Below is a small trained network, with its code and all its weights. Each question gives an input and a class and asks what happens when units are switched off, that is, made to give their printed mean instead of their output.

import numpy as np


def w(rows, s, z=0):
    codes = np.array(rows[::2]) - 128.0
    scale = np.full(codes.shape[1], s)
    scale[-1] = z or s
    return codes * scale


def f(y):
    return np.maximum(y, 0)


def log_softmax(a):
    a = a - a.max(-1, keepdims=True)
    return a - np.log(np.exp(a).sum(-1, keepdims=True))


def net(x, mask):
    res = np.array(x, float).reshape(1, 5) / 4 @ E
    y = f(res @ A[0][:, :-1].T + A[0][:, -1])
    res = res + np.where(mask, y, B[0][:, -1]) @ B[0][:, :-1]
    return log_softmax(res[-1] @ U[:, :-1].T + U[:, -1])


A, B = {}, {}
E = w([
[124,135,142,127,140],'x0',
[82,188,87,12,82],'x1',
[13,111,202,199,53],'x2',
[132,136,128,134,123],'x3',
[181,81,247,98,59],'x4',
],0.015)
A[0] = w([
[54,128,169,132,67,115],'neuron 0',
[86,185,68,108,102,139],'neuron 1',
[153,135,174,42,91,136],'neuron 2',
[41,123,126,215,66,166],'neuron 3',
[133,66,145,146,71,116],'neuron 4',
[67,98,133,117,88,105],'neuron 5',
[124,94,76,86,141,119],'neuron 6',
[206,133,102,95,164,246],'neuron 7',
[98,125,73,174,148,177],'neuron 8',
[96,179,119,53,86,129],'neuron 9',
[193,109,124,137,130,196],'neuron 10',
[138,98,126,102,139,121],'neuron 11',
[120,151,101,113,167,140],'neuron 12',
[148,172,163,79,98,126],'neuron 13',
[67,167,92,120,87,114],'neuron 14',
[108,126,73,133,197,197],'neuron 15',
[133,115,159,86,129,115],'neuron 16',
[97,146,77,161,150,197],'neuron 17',
[136,181,91,86,148,196],'neuron 18',
[123,136,127,210,188,188],'neuron 19',
[100,157,120,60,99,143],'neuron 20',
[211,99,167,161,160,218],'neuron 21',
[175,120,183,103,86,136],'neuron 22',
[3,103,164,169,93,144],'neuron 23',
[55,162,80,127,147,156],'neuron 24',
],0.016,0.012)
B[0] = w([
[109,134,170,99,88,218],'neuron 0',
[148,162,167,88,176,192],'neuron 1',
[174,130,74,112,76,203],'neuron 2',
[52,105,157,139,117,247],'neuron 3',
[132,95,155,116,82,184],'neuron 4',
[117,154,160,114,83,180],'neuron 5',
[139,137,111,105,135,163],'neuron 6',
[170,138,107,161,146,219],'neuron 7',
[80,146,118,177,168,189],'neuron 8',
[133,180,101,6,85,204],'neuron 9',
[167,112,120,163,135,179],'neuron 10',
[148,121,142,118,122,143],'neuron 11',
[158,140,134,159,172,166],'neuron 12',
[157,130,80,106,93,177],'neuron 13',
[101,168,161,101,126,182],'neuron 14',
[132,160,116,166,205,201],'neuron 15',
[146,111,124,113,95,157],'neuron 16',
[84,151,119,194,181,193],'neuron 17',
[163,136,111,105,195,197],'neuron 18',
[88,96,110,208,136,203],'neuron 19',
[150,180,74,37,98,193],'neuron 20',
[173,78,118,176,153,211],'neuron 21',
[165,66,144,100,26,195],'neuron 22',
[76,115,171,138,66,254],'neuron 23',
[98,177,192,102,169,194],'neuron 24',
],0.014,0.027)
U = w([
[115,129,61,209,213,160],'0',
[181,216,168,109,218,139],'1',
[220,58,171,176,153,237],'2',
[185,113,64,88,127,210],'3',
[18,107,153,203,168,182],'4',
[30,196,187,74,181,41],'5',
[111,4,211,146,123,3],'6',
[119,162,181,94,70,14],'7',
],0.012,0.0029)

Each question gives the input, the list of numbers given to net, and the class t.
The units are the neurons (one row each of A and B). Each row of codes is followed by its name. A weight is (code - 128) times the scale printed after its matrix; where a second scale follows, it is the last column's (A, B and U).
mask holds one flag per neuron, in row order. A switched-off neuron (its flag False) gives its mean, the last column of its row in B, instead of its output. The means were averaged over made-up inputs and are rounded, as every weight is.
A unit's drop is (log p(t) with every unit on - log p(t) with that unit switched off) / (log p(t) with every unit on - log p(t) with every unit switched off).
The circuit of an input: a set's keep is (log p(t) with only the set's units on - log p(t) with every unit switched off) / (log p(t) with every unit on - log p(t) with every unit switched off). Starting from the 12 units with the biggest drops (on a tie, the unit counted first), units are removed one at a time, each time the one whose removal leaves the highest keep (on an exact tie, the one counted first), for as long as the keep stays at least 0.8.
units of the circuit, in order: the units of the circuit, biggest drop first
k most important neurons: the k neurons with the biggest drops, biggest first
drop of u: that unit's drop, to one decimal
input [2,1,0,4,-3], class 1: units of the circuit, in order : [neuron 23]
input [3,1,-5,3,0], class 1: 3 most important neurons : [neuron 19; neuron 22; neuron 3]
input [7,0,-1,8,6], class 2: 2 most important neurons : [neuron 9; neuron 20]
input [1,-7,-3,5,1], class 2: 2 most important neurons : [neuron 21; neuron 17]
input [-6,0,3,-7,5], class 6: 2 most important neurons : [neuron 9; neuron 20]
input [-1,1,7,3,0], class 5: 3 most important neurons : [neuron 3; neuron 22; neuron 2]
input [4,4,0,2,-1], class 1: 2 most important neurons : [neuron 3; neuron 23]
input [-8,6,1,3,0], class 5: 2 most important neurons : [neuron 22; neuron 1]
input [0,6,-8,1,0], class 1: drop of neuron 18 : 0.3
input [1,-2,0,-6,-3], class 0: drop of neuron 3 : 0.1
input [-6,-5,3,5,1], class 6: drop of neuron 15 : 0.2
input [3,0,4,-2,7], class 6: 2 most important neurons : [neuron 9; neuron 20]
